Below is a small trained network, with its code and all its weights. Each question gives an input and a class and asks what happens when units are switched off, that is, made to give their printed mean instead of their output.

import numpy as np


def w(rows, s, z=0):
    codes = np.array(rows[::2]) - 128.0
    scale = np.full(codes.shape[1], s)
    scale[-1] = z or s
    return codes * scale


def norm(h):
    return h / np.sqrt((h * h).mean(-1, keepdims=True) + 1e-5)


def f(y):
    return y / 2 * (1 + np.tanh(0.7978845608 * (y + 0.044715 * y**3)))


def log_softmax(a):
    a = a - a.max(-1, keepdims=True)
    return a - np.log(np.exp(a).sum(-1, keepdims=True))


def net(x, mask):
    res = np.array(x, float).reshape(1, 7) / 4 @ E
    u = 0
    for l in range(4):
        y = f(norm(res) @ A[l][:, :-1].T + A[l][:, -1])
        res = res + np.where(mask[u : u + 4], y, B[l][:, -1]) @ B[l][:, :-1]
        u += 4
    return log_softmax(norm(res)[-1] @ U[:, :-1].T + U[:, -1])


A, B = {}, {}
E = w([
[129,129,119,125,126],'x0',
[123,126,125,127,125],'x1',
[133,254,119,124,174],'x2',
[125,129,124,126,130],'x3',
[56,104,135,130,216],'x4',
[48,170,238,74,55],'x5',
[33,157,37,208,88],'x6',
],0.0065)
A[0] = w([
[101,142,217,44,49,144],'0.n1',
[34,136,206,143,211,2],'0.n2',
[207,137,21,108,91,100],'0.n3',
[254,121,133,109,160,135],'0.n4',
],0.0058,0.006)
B[0] = w([
[130,132,107,251,136,253],'0.n1',
[176,107,148,186,192,121],'0.n2',
[159,148,179,203,103,170],'0.n3',
[106,124,93,203,100,229],'0.n4',
],0.011,0.003)
A[1] = w([
[70,70,100,84,254,26],'1.n1',
[141,154,147,119,63,2],'1.n2',
[224,104,219,54,127,151],'1.n3',
[221,113,214,100,164,157],'1.n4',
],0.0078,0.0027)
B[1] = w([
[95,180,137,197,171,251],'1.n1',
[111,73,130,115,121,108],'1.n2',
[67,163,78,134,125,189],'1.n3',
[17,144,2,153,60,236],'1.n4',
],0.0094,0.0021)
A[2] = w([
[108,221,81,197,122,170],'2.n1',
[171,161,65,181,66,3],'2.n2',
[69,2,98,172,71,132],'2.n3',
[192,107,203,207,144,119],'2.n4',
],0.0083,0.0029)
B[2] = w([
[178,3,143,1,131,254],'2.n1',
[36,90,100,166,135,182],'2.n2',
[161,166,127,29,188,235],'2.n3',
[108,77,135,85,166,166],'2.n4',
],0.0086,0.0074)
A[3] = w([
[161,128,90,166,3,114],'3.n1',
[226,63,129,112,33,96],'3.n2',
[148,77,105,121,212,253],'3.n3',
[21,163,233,127,54,140],'3.n4',
],0.0074,0.0035)
B[3] = w([
[35,112,162,147,230,143],'3.n1',
[79,220,200,101,242,180],'3.n2',
[137,158,234,142,18,255],'3.n3',
[255,63,33,202,175,152],'3.n4',
],0.0076,0.0082)
U = w([
[137,95,167,101,142,191],'0',
[234,66,100,236,143,140],'1',
[117,115,163,102,144,180],'2',
[9,163,156,221,194,144],'3',
[60,97,38,79,88,84],'4',
[186,187,152,67,141,122],'5',
[135,122,174,114,117,120],'6',
[138,245,125,196,20,2],'7',
],0.011,0.0064)

Each question gives the input, the list of numbers given to net, and the class t.
The units are the neurons (one row each of A and B). Each row of codes is followed by its name. A weight is (code - 128) times the scale printed after its matrix; where a second scale follows, it is the last column's (A, B and U).
mask holds one flag per neuron, layer by layer. A switched-off neuron (its flag False) gives its mean, the last column of its row in B, instead of its output. The means were averaged over made-up inputs and are rounded, as every weight is.
A unit's drop is (log p(t) with every unit on - log p(t) with that unit switched off) / (log p(t) with every unit on - log p(t) with every unit switched off).
The circuit of an input: a set's keep is (log p(t) with only the set's units on - log p(t) with every unit switched off) / (log p(t) with every unit on - log p(t) with every unit switched off). Starting from the 12 units with the biggest drops (on a tie, the unit counted first), units are removed one at a time, each time the one whose removal leaves the highest keep (on an exact tie, the one counted first), for as long as the keep stays at least 0.8.
units of the circuit, in order: the units of the circuit, biggest drop first
most important unit: the unit with the biggest drop
k most important neurons: the k neurons with the biggest drops, biggest first
k most important neurons of layer l: the k neurons of layer l with the biggest drops, biggest first
input [-3,-1,-8,1,-2,-1,1], class 5: units of the circuit, in order	(2.n3, 2.n1, 0.n1)
input [1,-2,-2,7,-8,-7,2], class 3: most important unit	3.n1
input [-5,-1,-5,-3,3,8,2], class 1: 2 most important neurons	(3.n4, 2.n1)
input [-3,-4,0,6,4,8,0], class 1: units of the circuit, in order	(3.n4, 2.n3)
input [1,7,-3,-3,4,1,-8], class 4: 2 most important neurons	(1.n4, 1.n3)
input [-3,-4,-4,-2,-2,6,-5], class 1: units of the circuit, in order	(3.n4, 2.n1)
input [8,0,-8,5,-4,-6,5], class 0: 2 most important neurons	(2.n3, 0.n1)
input [-6,0,5,-3,-3,1,5], class 0: 2 most important neurons	(2.n1, 1.n4)
input [-3,1,-7,-4,-7,-1,5], class 3: 2 most important neurons	(2.n1, 3.n2)
input [-4,4,2,-5,4,8,1], class 1: 2 most important neurons	(3.n4, 2.n3)
input [-1,-2,-8,8,3,5,-1], class 5: 2 most important neurons	(2.n3, 2.n2)
input [-7,-3,-7,-6,-3,-7,7], class 0: units of the circuit, in order	(0.n1, 2.n3, 1.n4)
input [1,0,-5,2,2,4,-4], class 5: 2 most important neurons	(2.n3, 0.n1)
input [-5,-5,2,3,-8,-1,7], class 3: units of the circuit, in order	(3.n1)
input [-6,-2,1,7,5,-7,-7], class 1: 3 most important neurons	(0.n4, 2.n3, 3.n2)
input [-5,-7,2,-4,8,-1,-7], class 3: units of the circuit, in order	(1.n1, 1.n4)
input [4,4,-4,0,-5,0,-2], class 3: 2 most important neurons of layer 3	(3.n2, 3.n4)
input [6,7,-8,0,-4,-2,-1], class 5: units of the circuit, in order	(2.n3, 2.n1)
input [0,-1,4,-6,-1,2,7], class 4: 4 most important neurons	(3.n3, 2.n3, 0.n2, 0.n3)
input [6,7,-4,-1,7,7,-5], class 1: most important unit	3.n4
input [-7,-6,4,1,-4,3,2], class 0: 2 most important neurons	(2.n1, 0.n1)
input [-2,-4,-7,-2,5,-7,-8], class 4: 2 most important neurons	(1.n4, 0.n1)
input [-1,-1,-3,5,-7,-2,2], class 3: units of the circuit, in order	(3.n2, 3.n1)
input [3,-8,4,2,-6,-4,-1], class 2: 2 most important neurons of layer 3	(3.n2, 3.n4)
input [-5,-3,-4,-8,-2,-4,2], class 6: 2 most important neurons	(3.n3, 2.n1)
input [-6,7,5,8,7,-6,8], class 4: 2 most important neurons	(2.n1, 3.n2)
input [5,1,7,6,0,-5,8], class 4: units of the circuit, in order	(2.n1)
